Small tables with named rows and columns. After each table, cells are looked up by row and column.

Table zop
         guboz  vavupo  bitab  besesu   doki
dadoge   -0.57    0.52   0.07    0.44  -0.62
losufid   0.03   -0.51  -0.16   -0.90   0.26
tob       0.23   -0.75  -0.41   -0.89   0.25
fosot     0.04   -0.37  -0.31   -0.28   0.39
tevozen  -0.37   -0.44  -0.11   -0.47   0.47
fupe     -0.11   -0.87  -0.56   -0.14  -0.78

bitab of dadoge is 0.07
bitab of tob is -0.41
vavupo of tob is -0.75
bitab of fupe is -0.56
vavupo of fupe is -0.87
guboz of dadoge is -0.57
guboz of fosot is 0.04
besesu of losufid is -0.90
doki of fupe is -0.78
vavupo of dadoge is 0.52
bitab of losufid is -0.16
guboz of tob is 0.23
doki of losufid is 0.26

kidu:
	naritod	liv	zup	givu	nebu	nimaku	nerav
rop	-0.18	0.07	0.19	-0.32	-0.11	0.19	-0.30
dev	0.18	-0.12	0.23	0.38	0.65	0.67	-0.57
genomed	0.74	-0.13	-0.22	0.20	0.14	0.18	0.54

dev, liv => -0.12
genomed, nerav => 0.54
rop, nebu => -0.11
rop, nerav => -0.30
rop, liv => 0.07
genomed, zup => -0.22
dev, naritod => 0.18
genomed, givu => 0.20
genomed, naritod => 0.74
dev, zup => 0.23
genomed, nebu => 0.14
rop, givu => -0.32

zasulig =
	zavu	pufi	kugefod	mikar	rur
gamis	70	118	112	193	72
zel	101	86	133	113	50
mozek	120	67	128	126	113
rimozav	127	85	69	94	72
pap	127	94	93	83	60
ler	117	149	150	76	92
sedo	104	92	136	71	175
ragud	139	91	63	104	90

mikar of pap is 83
kugefod of rimozav is 69
kugefod of sedo is 136
rur of mozek is 113
kugefod of ler is 150
zavu of gamis is 70
zavu of rimozav is 127
zavu of ler is 117
pufi of sedo is 92
pufi of ler is 149
zavu of mozek is 120
zavu of ragud is 139
mikar of sedo is 71
mikar of ler is 76
pufi of zel is 86
kugefod of ragud is 63

kiv:
,vok,rep,zadu,zos,doza,pafevem,fanoge
radud,114,179,95,185,147,89,90
mimel,194,88,234,108,140,212,209
zit,151,120,163,135,151,158,156
tef,106,222,88,179,164,112,129
nuloku,184,96,186,118,144,189,174
bome,162,165,121,151,149,155,141
gako,174,45,186,118,137,160,135

What is the zos of nuloku in kiv?
118
What is the zos of radud in kiv?
185
What is the vok of mimel in kiv?
194
What is the zadu of mimel in kiv?
234
What is the zadu of gako in kiv?
186
What is the doza of zit in kiv?
151
What is the zadu of radud in kiv?
95
What is the doza of tef in kiv?
164
What is the zadu of tef in kiv?
88
What is the doza of radud in kiv?
147
Which row has the largest pafevem? mimel

satulup:
,bof,birovi,lesi,fotugom,lubufa,kosera
ruv,35,36,43,41,43,37
muvanuk,47,33,41,52,6,11
paf,4,1,43,36,45,29
les,43,41,41,49,29,23
pek,40,42,47,36,55,61
nuzasif,43,39,45,40,35,44
lutosa,34,31,45,51,49,37
zit,32,35,44,51,58,37
futed,58,59,45,36,34,56
zunako,78,85,45,46,43,59

ruv, lubufa: 43
nuzasif, birovi: 39
futed, kosera: 56
nuzasif, fotugom: 40
ruv, lesi: 43
paf, kosera: 29
nuzasif, lesi: 45
pek, fotugom: 36
lutosa, kosera: 37
les, fotugom: 49
pek, lesi: 47
zunako, birovi: 85
zunako, lubufa: 43
ruv, kosera: 37
pek, bof: 40

lafuveb =
         navedip  tutugir  besi  bap  tubob  pinip  pul  moma  modivog
kup          134      139   111  152    121    107  130   145      136
sib          143      126   137  139    129    136  106   122      108
ker          139      110   140  132    137    110  123   113      117
zuta          99      136   215   93    156     89  118   123      121
bigedeg       78      170    64  171    163     86  148    93      134
gazu         127      152   148  149    118    149  109   142      113
zoleg        181      135   141  163    115     66  170   183      141
gibon        131      146   155  106    130    112  120   143      113
pidof        116      167   158  207    146    156  105   163      133
meri         159       93   129  160    143     98  166   170      153
nofilom      134      123   100  131    140     42  156   236      136
bopezat      140      133   130  133    136    133  118   126      125
gid          134      121   137  128    131    119  119   123      133
tuv          115      136   102  130    129    133  133   109      139

pul of gid: 119
tutugir of bopezat: 133
modivog of tuv: 139
tutugir of ker: 110
bap of meri: 160
tutugir of zuta: 136
pinip of sib: 136
pul of bopezat: 118
tutugir of gibon: 146
besi of ker: 140
modivog of meri: 153
navedip of sib: 143
besi of gibon: 155
tutugir of gazu: 152
modivog of zoleg: 141
Row with the largest modivog: meri

